Here is a tiny trained network, its code and every weight. The questions are about switching its units off for an input and a target symbol, where a switched-off unit gives its printed mean instead of its output.

import numpy as np


def w(rows, s, z=0):
    codes = np.array(rows[::2]) - 128.0
    scale = np.full(codes.shape[1], s)
    scale[-1] = z or s
    return codes * scale


def norm(h):
    return h / np.sqrt((h * h).mean(-1, keepdims=True) + 1e-5)


def f(y):
    return y / 2 * (1 + np.tanh(0.7978845608 * (y + 0.044715 * y**3)))


def softmax(a):
    e = np.exp(a - a.max(-1, keepdims=True))
    return e / e.sum(-1, keepdims=True)


def log_softmax(a):
    a = a - a.max(-1, keepdims=True)
    return a - np.log(np.exp(a).sum(-1, keepdims=True))


def net(x, mask):
    ids = ['αδεζθμξω'.index(c) for c in x.split()]
    T = len(ids)
    res = E[ids] + P[:T]
    u = 0
    for l in range(3):
        q, k, v = (norm(res) @ M[l].T for M in (Q, K, V))
        z = softmax(np.where(np.tri(T) > 0, q @ k.T / 3**0.5, -1e9)) @ v
        res = res + np.where(mask[u], z, O[l][:, -1]) @ O[l][:, :-1]
        u += 1
        y = f(norm(res) @ A[l][:, :-1].T + A[l][:, -1])
        res = res + np.where(mask[u : u + 12], y, B[l][:, -1]) @ B[l][:, :-1]
        u += 12
    return log_softmax(norm(res)[-1] @ U[:, :-1].T + U[:, -1])


Q, K, V, O, A, B = {}, {}, {}, {}, {}, {}
E = w([
[103,149,147,164,151,58],'α',
[131,128,54,91,101,92],'δ',
[104,123,143,128,196,170],'ε',
[114,142,121,192,166,181],'ζ',
[113,133,127,249,105,149],'θ',
[85,91,136,174,101,150],'μ',
[157,117,123,178,124,152],'ξ',
[151,66,173,111,153,120],'ω',
],0.018)
P = w([
[243,193,196,95,129,4],'0',
[168,212,199,60,94,127],'1',
[141,180,191,80,90,133],'2',
[128,158,175,94,104,158],'3',
[119,140,170,102,104,159],'4',
[119,120,163,107,110,167],'5',
[113,110,148,112,112,174],'6',
[111,99,143,116,117,183],'7',
[107,94,138,119,117,184],'8',
[106,84,135,120,124,189],'9',
[103,78,131,123,128,195],'10',
[102,71,129,122,127,196],'11',
[94,68,126,125,122,199],'12',
[93,62,124,126,119,201],'13',
],0.0039)
Q[0] = w([
[137,73,104,195,157,226],'L0H0',
[122,39,169,145,2,125],'L0H0',
[176,71,214,130,179,191],'L0H0',
],0.0085)
K[0] = w([
[132,180,14,108,87,145],'L0H0',
[130,47,74,120,2,103],'L0H0',
[168,112,17,47,141,91],'L0H0',
],0.0065)
V[0] = w([
[218,176,16,130,139,141],'L0H0',
[128,132,191,242,136,164],'L0H0',
[4,163,137,104,241,169],'L0H0',
],0.0043)
O[0] = w([
[66,82,199,35,136,122,58],'L0H0',
[174,121,55,32,170,18,174],'L0H0',
[157,96,118,129,82,3,4],'L0H0',
],0.0053,0.0019)
A[0] = w([
[166,81,187,135,105,208,39],'L0N0',
[117,115,169,149,189,116,96],'L0N1',
[100,104,123,199,73,130,109],'L0N2',
[111,98,128,149,141,141,31],'L0N3',
[2,104,168,119,153,198,111],'L0N4',
[148,113,54,90,94,97,186],'L0N5',
[187,106,115,114,106,74,63],'L0N6',
[140,96,133,198,117,66,85],'L0N7',
[27,141,100,166,129,80,220],'L0N8',
[160,110,202,93,102,127,248],'L0N9',
[99,93,87,106,204,168,51],'L0N10',
[133,84,132,40,184,115,183],'L0N11',
],0.0075,0.0017)
B[0] = w([
[55,103,107,146,121,136,254],'L0N0',
[48,141,92,167,89,71,182],'L0N1',
[197,168,169,127,160,129,183],'L0N2',
[102,120,194,94,75,218,146],'L0N3',
[213,219,151,105,81,128,232],'L0N4',
[13,179,255,122,47,162,138],'L0N5',
[137,133,141,120,164,213,141],'L0N6',
[152,142,108,54,101,178,163],'L0N7',
[174,68,108,81,74,22,173],'L0N8',
[84,173,14,111,205,98,211],'L0N9',
[159,71,79,159,81,101,163],'L0N10',
[107,164,127,218,161,135,207],'L0N11',
],0.0043,0.0048)
Q[1] = w([
[65,157,114,104,218,187],'L1H0',
[79,153,148,194,12,213],'L1H0',
[217,61,3,241,242,85],'L1H0',
],0.0041)
K[1] = w([
[37,18,67,68,137,146],'L1H0',
[157,70,81,2,71,185],'L1H0',
[76,116,196,106,154,249],'L1H0',
],0.0036)
V[1] = w([
[254,80,200,82,102,187],'L1H0',
[114,61,159,120,147,199],'L1H0',
[182,100,195,176,198,108],'L1H0',
],0.0053)
O[1] = w([
[92,124,206,146,186,88,106],'L1H0',
[121,96,149,116,39,38,170],'L1H0',
[157,199,254,151,86,148,255],'L1H0',
],0.0074,0.003)
A[1] = w([
[156,159,2,111,118,81,136],'L1N0',
[90,44,189,178,93,60,107],'L1N1',
[55,39,68,162,70,136,154],'L1N2',
[126,126,95,156,64,174,132],'L1N3',
[165,222,154,153,123,61,176],'L1N4',
[185,73,128,128,103,24,175],'L1N5',
[27,99,116,43,205,115,171],'L1N6',
[132,42,207,148,104,145,7],'L1N7',
[99,84,97,60,232,85,82],'L1N8',
[104,78,113,168,214,63,221],'L1N9',
[106,149,166,61,22,91,129],'L1N10',
[153,129,58,109,147,61,116],'L1N11',
],0.006,0.0016)
B[1] = w([
[109,5,160,190,53,77,130],'L1N0',
[129,60,92,125,157,128,246],'L1N1',
[194,49,83,151,197,142,166],'L1N2',
[118,165,131,115,187,102,169],'L1N3',
[153,164,59,66,201,227,196],'L1N4',
[102,72,95,187,103,222,177],'L1N5',
[179,252,89,144,155,132,137],'L1N6',
[38,75,111,178,172,101,253],'L1N7',
[146,204,145,127,45,130,122],'L1N8',
[171,159,139,135,76,198,200],'L1N9',
[160,254,124,131,201,164,158],'L1N10',
[130,73,120,149,34,83,112],'L1N11',
],0.005,0.0036)
Q[2] = w([
[48,207,238,190,140,208],'L2H0',
[105,177,27,119,76,46],'L2H0',
[125,148,2,169,63,54],'L2H0',
],0.0066)
K[2] = w([
[121,128,136,242,145,254],'L2H0',
[107,204,108,83,128,61],'L2H0',
[152,190,46,58,6,57],'L2H0',
],0.007)
V[2] = w([
[182,136,133,142,211,173],'L2H0',
[96,254,136,44,164,90],'L2H0',
[159,39,136,144,199,43],'L2H0',
],0.0041)
O[2] = w([
[154,143,3,147,60,51,252],'L2H0',
[170,56,115,208,20,141,23],'L2H0',
[204,190,37,161,29,134,124],'L2H0',
],0.0048,0.0037)
A[2] = w([
[61,119,101,61,129,99,165],'L2N0',
[98,78,71,164,155,122,56],'L2N1',
[177,255,139,75,112,133,136],'L2N2',
[50,211,244,102,81,141,29],'L2N3',
[85,181,180,152,176,139,5],'L2N4',
[97,53,142,84,100,158,186],'L2N5',
[46,103,104,76,112,215,67],'L2N6',
[89,160,140,101,103,94,56],'L2N7',
[126,83,245,144,87,56,227],'L2N8',
[102,156,177,76,78,105,43],'L2N9',
[60,183,170,144,185,137,140],'L2N10',
[148,191,56,173,144,170,131],'L2N11',
],0.0072,0.0019)
B[2] = w([
[135,138,130,124,109,66,126],'L2N0',
[148,58,132,136,137,147,188],'L2N1',
[149,126,150,190,235,157,179],'L2N2',
[90,80,254,150,103,105,146],'L2N3',
[115,120,117,116,73,104,154],'L2N4',
[182,139,98,119,125,102,152],'L2N5',
[175,178,113,126,122,176,162],'L2N6',
[109,105,156,187,154,144,108],'L2N7',
[162,208,177,133,86,69,129],'L2N8',
[109,71,139,135,168,107,114],'L2N9',
[138,145,83,102,79,153,185],'L2N10',
[121,149,139,84,83,103,254],'L2N11',
],0.0078,0.0056)
U = w([
[216,244,133,155,179,152,193],'α',
[160,168,64,50,2,129,201],'δ',
[152,14,94,153,145,157,179],'ε',
[116,144,170,110,113,111,28],'ζ',
[96,150,142,116,140,103,4],'θ',
[84,141,174,112,115,104,151],'μ',
[106,143,176,110,119,109,65],'ξ',
[137,135,220,126,73,118,149],'ω',
],0.0084,0.0034)

Each question gives the input, a string of symbols that net reads in full, and the target symbol t.
The units are the heads (3 rows each of Q, K, V and O) and the neurons (one row each of A and B). Each row of codes is followed by its name. A weight is (code - 128) times the scale printed after its matrix; where a second scale follows, it is the last column's (O, A, B and U).
mask holds one flag per unit, layer by layer, with each layer's heads first. A switched-off unit (its flag False) gives its mean, the last column of its rows in O or B, instead of its output. The means were averaged over made-up inputs and are rounded, as every weight is.
A unit's drop is (log p(t) with every unit on - log p(t) with that unit switched off) / (log p(t) with every unit on - log p(t) with every unit switched off).
The circuit of an input: a set's keep is (log p(t) with only the set's units on - log p(t) with every unit switched off) / (log p(t) with every unit on - log p(t) with every unit switched off). Starting from the 12 units with the biggest drops (on a tie, the unit counted first), units are removed one at a time, each time the one whose removal leaves the highest keep (on an exact tie, the one counted first), for as long as the keep stays at least 0.8.
units of the circuit, in order: the units of the circuit, biggest drop first
unit that matters most: the unit with the biggest drop
top k neurons: the k neurons with the biggest drops, biggest first
top k neurons in layer l: the k neurons of layer l with the biggest drops, biggest first
input μ ω μ ε ξ ξ μ ω ω ξ ζ ω ω α, target α: units of the circuit, in order -> L1N7, L1N4
input θ ω ω ω ω δ, target ω: unit that matters most -> L2H0
input θ ω ζ μ ω ξ ζ μ ω ζ θ, target δ: top 4 neurons in layer 0 -> L0N4, L0N2, L0N0, L0N7
input ω ε μ, target α: top 2 neurons -> L0N2, L0N0
input ω μ δ ζ ω ζ ω ω μ ω ω θ, target ω: top 2 neurons -> L0N2, L0N4
input θ ω μ μ ζ ω ξ ω ω ω δ, target ω: top 2 neurons -> L1N0, L0N5
input ω μ ω ω ω ω μ ω δ μ, target ω: top 4 neurons -> L0N2, L0N4, L2N3, L1N4
input ω ξ α μ μ ω ω ω ξ, target δ: top 3 neurons -> L0N4, L0N8, L0N9
input μ ω ω ξ θ μ μ, target ε: top 3 neurons -> L0N8, L1N1, L0N11
input δ ζ θ, target δ: top 2 neurons -> L2N10, L2N2
input ω ζ ω μ ξ ω θ ω ω ω δ ω, target ω: top 2 neurons -> L1N4, L0N4
input ξ ω ζ ω ω μ ω ω ξ ξ ξ μ ζ, target δ: top 3 neurons -> L0N10, L2N11, L0N2
input ξ ω ω ω ω ω ω μ, target α: top 3 neurons -> L0N4, L2N2, L0N8
input ξ μ ω ω δ ω ω θ, target ω: top neuron -> L0N2
input μ ω μ ω ω ω α ω ζ α, target δ: top 4 neurons -> L0N8, L0N4, L1N4, L1N5
input ξ ζ μ ξ ζ ξ ω ω μ μ ε ζ ζ, target ε: top 2 neurons -> L0N10, L0N2
input ω ξ ω ω ω α δ ω ω α, target ω: top 3 neurons -> L0N8, L2N8, L0N5
input ω ω ε ω, target ε: top 3 neurons in layer 0 -> L0N4, L0N9, L0N2
input μ ε ε ζ ω ω μ, target δ: top 4 neurons -> L0N2, L0N9, L0N7, L1N7
input θ ω δ μ ω ω ω ω ξ ε, target ω: unit that matters most -> L0H0
input ω μ μ ω μ α μ ω θ ζ δ ω ω, target δ: top 2 neurons in layer 0 -> L0N4, L0N9
input ω μ ξ μ μ ξ μ ε ζ ω, target δ: top 4 neurons in layer 0 -> L0N9, L0N8, L0N6, L0N5
input α μ μ, target δ: top 3 neurons in layer 0 -> L0N4, L0N0, L0N2
input θ ζ μ ζ, target δ: top 2 neurons in layer 2 -> L2N2, L2N11
input ω ω ω α ω ω α ω δ, target α: top 4 neurons in layer 0 -> L0N5, L0N9, L0N1, L0N11
input μ μ ω ω ω μ ξ ω ω δ ω ω μ, target ω: top 3 neurons in layer 0 -> L0N2, L0N4, L0N9
input α ω ξ ξ ω μ ω μ ε ε, target δ: unit that matters most -> L0N10
input θ ε θ ξ ω, target α: top 2 neurons in layer 0 -> L0N9, L0N11
input ω ξ θ ω ξ μ ξ, target ε: top 3 neurons in layer 0 -> L0N4, L0N9, L0N11
